Below is a small trained network, with its code and all its weights. Each question gives an input and a class and asks what happens when units are switched off, that is, made to give their printed mean instead of their output.

import numpy as np


def w(rows, s, z=0):
    codes = np.array(rows[::2]) - 128.0
    scale = np.full(codes.shape[1], s)
    scale[-1] = z or s
    return codes * scale


def norm(h):
    return h / np.sqrt((h * h).mean(-1, keepdims=True) + 1e-5)


def f(y):
    return y / 2 * (1 + np.tanh(0.7978845608 * (y + 0.044715 * y**3)))


def log_softmax(a):
    a = a - a.max(-1, keepdims=True)
    return a - np.log(np.exp(a).sum(-1, keepdims=True))


def net(x, mask):
    res = np.array(x, float).reshape(1, 5) / 4 @ E
    u = 0
    for l in range(3):
        y = f(norm(res) @ A[l][:, :-1].T + A[l][:, -1])
        res = res + np.where(mask[u : u + 9], y, B[l][:, -1]) @ B[l][:, :-1]
        u += 9
    return log_softmax(norm(res)[-1] @ U[:, :-1].T + U[:, -1])


A, B = {}, {}
E = w([
[106,231,219,120,100,37,151,238,154,110,150],'x0',
[179,146,183,120,85,174,79,112,141,73,128],'x1',
[119,23,221,94,175,121,183,148,121,100,8],'x2',
[170,94,109,135,13,110,202,124,80,126,130],'x3',
[173,187,79,159,195,185,254,149,186,45,126],'x4',
],0.011)
A[0] = w([
[174,181,191,104,25,254,25,120,163,12,67,5],'L0N0',
[125,211,92,154,84,136,115,89,156,171,207,35],'L0N1',
[62,188,163,131,249,171,7,144,197,152,97,28],'L0N2',
[54,113,48,105,182,32,205,118,140,224,130,38],'L0N3',
[94,52,137,60,124,162,152,180,164,84,77,66],'L0N4',
[178,125,126,90,124,108,76,95,168,73,99,74],'L0N5',
[169,160,183,105,89,146,92,73,133,43,119,1],'L0N6',
[191,104,114,151,21,96,183,129,136,138,120,8],'L0N7',
[185,126,90,160,30,61,148,123,134,150,58,125],'L0N8',
],0.0078,0.0086)
B[0] = w([
[225,142,176,181,143,159,129,167,97,245,138,195],'L0N0',
[208,120,98,117,128,34,138,103,175,137,177,228],'L0N1',
[78,77,162,72,184,152,192,119,121,120,242,255],'L0N2',
[225,141,189,215,116,163,131,169,66,233,120,197],'L0N3',
[134,141,127,161,138,82,146,43,142,150,127,179],'L0N4',
[116,118,113,142,134,120,163,155,99,211,108,117],'L0N5',
[183,116,152,118,86,148,150,226,115,205,96,121],'L0N6',
[80,93,143,91,163,163,162,131,141,153,201,157],'L0N7',
[43,124,168,84,232,176,138,123,132,100,224,228],'L0N8',
],0.011,0.004)
A[1] = w([
[141,89,114,91,33,128,204,138,94,125,150,50],'L1N0',
[145,196,95,142,146,155,198,111,152,107,118,65],'L1N1',
[117,75,189,78,131,122,135,162,138,90,7,1],'L1N2',
[89,213,184,134,105,42,123,204,164,112,117,25],'L1N3',
[103,94,200,159,153,139,159,109,117,132,107,110],'L1N4',
[97,100,140,113,122,83,54,132,134,149,142,70],'L1N5',
[170,58,120,83,139,85,161,127,148,107,202,75],'L1N6',
[125,80,152,111,67,65,68,130,88,139,132,39],'L1N7',
[133,96,145,132,13,128,203,112,105,113,164,29],'L1N8',
],0.012,0.0078)
B[1] = w([
[117,122,127,67,252,147,99,171,151,119,171,175],'L1N0',
[64,177,180,103,82,136,104,128,124,152,68,221],'L1N1',
[190,129,82,159,142,59,182,42,188,175,154,185],'L1N2',
[145,30,137,101,83,121,105,162,97,74,128,238],'L1N3',
[137,192,103,157,105,98,112,98,117,123,187,255],'L1N4',
[92,194,127,110,128,182,158,127,136,128,84,194],'L1N5',
[92,144,156,216,122,120,132,75,114,104,135,225],'L1N6',
[81,179,138,88,114,166,138,128,174,184,90,194],'L1N7',
[127,112,135,54,217,149,111,148,153,168,160,175],'L1N8',
],0.014,0.0052)
A[2] = w([
[164,144,106,120,155,123,131,121,146,105,140,44],'L2N0',
[139,172,85,127,129,169,186,163,159,51,94,3],'L2N1',
[124,40,131,116,83,119,109,154,86,49,113,40],'L2N2',
[102,168,76,128,76,143,77,146,132,113,127,58],'L2N3',
[128,184,42,125,85,118,57,144,137,105,196,20],'L2N4',
[75,173,174,89,95,140,139,143,119,181,64,126],'L2N5',
[80,109,50,178,170,74,168,212,74,183,103,58],'L2N6',
[158,148,122,157,128,170,209,169,185,66,88,73],'L2N7',
[143,55,3,151,136,217,65,59,101,100,68,78],'L2N8',
],0.012,0.0053)
B[2] = w([
[103,165,139,98,130,45,78,149,100,211,118,127],'L2N0',
[61,136,76,44,131,136,55,96,96,184,97,154],'L2N1',
[104,76,83,166,78,126,129,132,87,105,90,150],'L2N2',
[149,122,106,152,134,94,189,104,144,120,100,158],'L2N3',
[154,52,131,134,179,56,229,30,169,187,57,208],'L2N4',
[155,166,62,172,130,178,118,92,114,63,78,214],'L2N5',
[249,123,191,72,117,197,72,144,158,180,135,171],'L2N6',
[103,135,96,95,78,163,69,85,124,197,124,170],'L2N7',
[118,114,195,91,43,44,147,245,128,44,139,254],'L2N8',
],0.011,0.0064)
U = w([
[165,126,103,147,144,59,175,40,169,149,130,163],'0',
[71,114,146,84,217,177,131,129,138,115,193,143],'1',
[72,181,105,102,78,174,97,88,138,152,54,160],'2',
[135,84,140,110,66,82,127,199,131,68,124,97],'3',
[228,136,164,149,120,177,106,148,116,189,120,180],'4',
[141,153,119,249,96,131,137,99,85,98,124,212],'5',
[139,125,95,189,164,137,113,136,112,95,91,1],'6',
[138,104,91,179,170,133,89,132,133,102,77,6],'7',
],0.021,0.007)

Each question gives the input, the list of numbers given to net, and the class t.
The units are the neurons (one row each of A and B). Each row of codes is followed by its name. A weight is (code - 128) times the scale printed after its matrix; where a second scale follows, it is the last column's (A, B and U).
mask holds one flag per neuron, layer by layer. A switched-off neuron (its flag False) gives its mean, the last column of its row in B, instead of its output. The means were averaged over made-up inputs and are rounded, as every weight is.
A unit's drop is (log p(t) with every unit on - log p(t) with that unit switched off) / (log p(t) with every unit on - log p(t) with every unit switched off).
The circuit of an input: a set's keep is (log p(t) with only the set's units on - log p(t) with every unit switched off) / (log p(t) with every unit on - log p(t) with every unit switched off). Starting from the 12 units with the biggest drops (on a tie, the unit counted first), units are removed one at a time, each time the one whose removal leaves the highest keep (on an exact tie, the one counted first), for as long as the keep stays at least 0.8.
units of the circuit, in order: the units of the circuit, biggest drop first
most important unit: the unit with the biggest drop
k most important neurons: the k neurons with the biggest drops, biggest first
top k neurons in layer l: the k neurons of layer l with the biggest drops, biggest first
drop when u is switched off: that unit's drop, to one decimal
input [-1,8,-1,-7,-4], class 4: most important unit	L0N0
input [4,-8,2,-6,-7], class 4: 3 most important neurons	[L0N3 L2N6 L1N1]
input [5,-7,6,6,-8], class 2: 2 most important neurons	[L1N7 L2N5]
input [3,-3,-3,-2,-3], class 5: 2 most important neurons	[L1N4 L1N5]
input [-1,-8,0,7,0], class 4: 3 most important neurons	[L0N3 L2N6 L0N2]
input [8,3,7,8,7], class 1: units of the circuit, in order	[L1N0 L1N8]
input [3,6,-7,4,-8], class 2: 3 most important neurons	[L1N7 L1N5 L1N4]
input [7,8,5,5,8], class 2: 3 most important neurons	[L2N7 L2N1 L1N1]
input [-8,-8,7,8,-4], class 1: 2 most important neurons	[L1N0 L1N3]
input [-1,-8,-3,-6,-8], class 2: 2 most important neurons	[L1N5 L1N7]
input [5,-7,5,4,-4], class 4: 2 most important neurons	[L0N3 L2N6]
input [-7,1,1,-6,3], class 3: 2 most important neurons	[L2N8 L0N8]
input [7,7,-4,-4,6], class 3: top 2 neurons in layer 0	[L0N3 L0N8]
input [-3,6,7,2,3], class 0: most important unit	L1N2
input [6,-4,-2,4,5], class 3: 3 most important neurons	[L1N3 L1N5 L1N7]
input [6,-7,-5,-4,2], class 4: units of the circuit, in order	[L0N3 L2N6]
input [6,3,1,6,-6], class 1: units of the circuit, in order	[L1N8 L1N0]
input [-4,7,-4,6,4], class 4: top 2 neurons in layer 0	[L0N0 L0N2]
input [8,-4,-7,-4,3], class 3: top 3 neurons in layer 1	[L1N3 L1N4 L1N2]
input [7,-7,-6,7,7], class 1: most important unit	L1N0
input [-4,5,-5,-2,-1], class 0: 2 most important neurons	[L2N4 L0N1]
input [-2,5,8,8,5], class 0: 3 most important neurons	[L1N2 L0N2 L1N4]
input [3,-1,-8,-5,7], class 0: 2 most important neurons	[L2N4 L0N1]
input [1,5,-7,7,-8], class 2: 4 most important neurons	[L1N7 L1N5 L0N2 L1N4]
input [-4,8,-2,-3,7], class 4: top 2 neurons in layer 1	[L1N5 L1N7]
input [-2,-3,2,8,-8], class 1: top 3 neurons in layer 1	[L1N0 L1N8 L1N1]
input [-8,5,-5,4,-2], class 3: most important unit	L2N8
input [-7,1,-1,8,8], class 1: top 2 neurons in layer 1	[L1N0 L1N8]
input [5,-8,0,6,-2], class 4: drop when L2N6 is switched off	0.3
input [-1,6,-2,-4,3], class 4: drop when L0N8 is switched off	0.0
